Below is a small trained network, with its code and all its weights. Each question gives an input and a target symbol and asks what happens when units are switched off, that is, made to give their printed mean instead of their output.

import numpy as np


def w(rows, s, z=0):
    codes = np.array(rows[::2]) - 128.0
    scale = np.full(codes.shape[1], s)
    scale[-1] = z or s
    return codes * scale


def norm(h):
    return h / np.sqrt((h * h).mean(-1, keepdims=True) + 1e-5)


def f(y):
    return y / 2 * (1 + np.tanh(0.7978845608 * (y + 0.044715 * y**3)))


def softmax(a):
    e = np.exp(a - a.max(-1, keepdims=True))
    return e / e.sum(-1, keepdims=True)


def log_softmax(a):
    a = a - a.max(-1, keepdims=True)
    return a - np.log(np.exp(a).sum(-1, keepdims=True))


def net(x, mask):
    ids = ['δεζηθλξψ'.index(c) for c in x.split()]
    T = len(ids)
    res = E[ids] + P[:T]
    r = norm(res)
    for j in range(2):
        rows = slice(4 * j, 4 * j + 4)
        q, k, v = (r @ M[0][rows].T for M in (Q, K, V))
        z = softmax(np.where(np.tri(T) > 0, q @ k.T / 4**0.5, -1e9)) @ v
        o = O[0][rows]
        res = res + np.where(mask[j], z, o[:, -1]) @ o[:, :-1]
    y = f(norm(res) @ A[0][:, :-1].T + A[0][:, -1])
    res = res + np.where(mask[2:6], y, B[0][:, -1]) @ B[0][:, :-1]
    return log_softmax(norm(res)[-1] @ U[:, :-1].T + U[:, -1])


Q, K, V, O, A, B = {}, {}, {}, {}, {}, {}
E = w([
[94,141,140,132,66,184],'δ',
[136,139,99,234,180,176],'ε',
[103,122,224,187,98,91],'ζ',
[179,221,192,57,192,138],'η',
[125,108,184,171,161,201],'θ',
[114,247,118,238,67,124],'λ',
[118,179,75,57,130,169],'ξ',
[163,101,169,89,163,56],'ψ',
],0.014)
P = w([
[2,156,135,80,191,63],'0',
[37,158,136,55,182,103],'1',
[69,135,182,88,193,137],'2',
[77,129,177,81,172,134],'3',
[112,107,189,106,175,162],'4',
[118,113,181,84,152,157],'5',
[137,99,178,96,146,163],'6',
[147,98,175,90,124,166],'7',
[152,86,167,91,107,154],'8',
[170,80,167,96,91,157],'9',
[174,87,167,80,77,156],'10',
[171,72,159,91,76,153],'11',
[228,75,185,70,27,166],'12',
[116,115,155,112,125,150],'13',
],0.0058)
Q[0] = w([
[205,126,140,140,151,36],'H0',
[202,154,17,108,197,85],'H0',
[171,164,97,209,158,165],'H0',
[119,82,172,244,111,181],'H0',
[108,125,187,115,173,166],'H1',
[138,55,181,115,103,84],'H1',
[127,211,45,82,130,112],'H1',
[175,148,5,50,108,69],'H1',
],0.011)
K[0] = w([
[129,114,151,160,154,44],'H0',
[144,68,93,97,250,95],'H0',
[214,118,139,183,181,138],'H0',
[176,107,115,174,72,153],'H0',
[172,89,169,68,96,120],'H1',
[85,105,128,96,152,89],'H1',
[132,188,148,168,179,125],'H1',
[93,169,103,149,172,110],'H1',
],0.013)
V[0] = w([
[171,26,111,63,164,184],'H0',
[176,39,127,112,212,29],'H0',
[52,95,68,73,170,190],'H0',
[88,72,203,127,148,158],'H0',
[107,192,150,101,71,202],'H1',
[167,70,223,1,204,165],'H1',
[36,103,133,161,72,134],'H1',
[104,252,103,253,230,172],'H1',
],0.0073)
O[0] = w([
[5,95,171,76,124,129,65],'H0',
[140,166,209,83,209,138,2],'H0',
[102,69,136,117,114,93,142],'H0',
[92,118,98,2,99,50,200],'H0',
[157,194,210,74,70,145,181],'H1',
[169,134,76,93,116,125,209],'H1',
[84,95,174,163,69,108,174],'H1',
[98,191,85,149,114,161,218],'H1',
],0.008,0.0049)
A[0] = w([
[185,59,132,73,132,82,101],'N0',
[138,91,99,182,166,189,98],'N1',
[170,180,169,50,254,98,2],'N2',
[233,157,123,161,101,125,149],'N3',
],0.009,0.0037)
B[0] = w([
[140,87,2,156,185,127,193],'N0',
[104,100,205,109,51,163,212],'N1',
[205,67,117,190,52,201,195],'N2',
[45,96,140,117,253,147,254],'N3',
],0.0076,0.004)
U = w([
[149,82,149,118,17,110,138],'δ',
[136,75,76,101,175,77,185],'ε',
[136,186,208,84,151,53,201],'ζ',
[137,153,138,112,123,114,2],'η',
[121,142,127,95,143,130,34],'θ',
[170,178,110,212,119,144,225],'λ',
[191,202,141,68,146,154,66],'ξ',
[69,163,132,3,152,132,163],'ψ',
],0.012,0.0042)

Each question gives the input, a string of symbols that net reads in full, and the target symbol t.
The units are the heads (4 rows each of Q, K, V and O) and the neurons (one row each of A and B). Each row of codes is followed by its name. A weight is (code - 128) times the scale printed after its matrix; where a second scale follows, it is the last column's (O, A, B and U).
mask holds one flag per unit, heads first, then neurons. A switched-off unit (its flag False) gives its mean, the last column of its rows in O or B, instead of its output. The means were averaged over made-up inputs and are rounded, as every weight is.
A unit's drop is (log p(t) with every unit on - log p(t) with that unit switched off) / (log p(t) with every unit on - log p(t) with every unit switched off).
The circuit of an input: a set's keep is (log p(t) with only the set's units on - log p(t) with every unit switched off) / (log p(t) with every unit on - log p(t) with every unit switched off). Starting from all 6 units, units are removed one at a time, each time the one whose removal leaves the highest keep (on an exact tie, the one counted first), for as long as the keep stays at least 0.8.
circuit, biggest first: the units of the circuit, biggest drop first
unit that matters most: the unit with the biggest drop
k most important neurons: the k neurons with the biggest drops, biggest first
drop of u: that unit's drop, to one decimal
input θ θ ξ θ ε ε ε ξ ε θ, target ψ: unit that matters most -> N2
input η ε ψ ζ ξ ε ξ ε δ ε θ ζ ζ θ, target δ: circuit, biggest first -> [H0 H1]
input ζ θ ε ζ ε, target δ: 2 most important neurons -> [N1 N3]
input ξ ζ ε ζ ξ θ ε ζ ζ ε, target δ: 2 most important neurons -> [N1 N0]
input ζ ε ξ ψ ψ ε ε ζ θ η ε ζ, target ε: circuit, biggest first -> [H1 N0]
input ξ ε ξ ε δ ε, target ζ: circuit, biggest first -> [H1 N2 H0]
input ξ ε ζ δ ζ ε ε ψ ε ε δ δ ξ, target λ: 2 most important neurons -> [N3 N1]
input ψ ε ξ ζ θ ζ ξ ξ ε, target ψ: 3 most important neurons -> [N3 N2 N1]
input ξ ζ ε ξ ε ε ξ ε ξ ε, target ψ: 2 most important neurons -> [N3 N2]
input ε ε ε δ ε, target ζ: 2 most important neurons -> [N2 N0]
input ε θ η ζ θ δ λ ζ ζ ζ, target λ: 2 most important neurons -> [N1 N3]
input θ λ ε δ ε ψ ε ψ ε, target ε: drop of N0 -> 0.0
input η ξ θ, target ψ: drop of H0 -> 0.4
input ε ε ε ε η ξ ε ε ε ψ ε, target ε: drop of H0 -> -0.2
input λ ε ε η δ θ ψ ε ζ ζ ε ψ ζ, target ε: drop of H1 -> 0.8
input η ζ ζ ε ξ λ ξ ε λ ε ε η θ, target λ: most important neuron -> [N3]
input ε ζ ξ ε θ ε ξ ε ε ζ θ ζ ψ, target ε: 2 most important neurons -> [N0 N3]
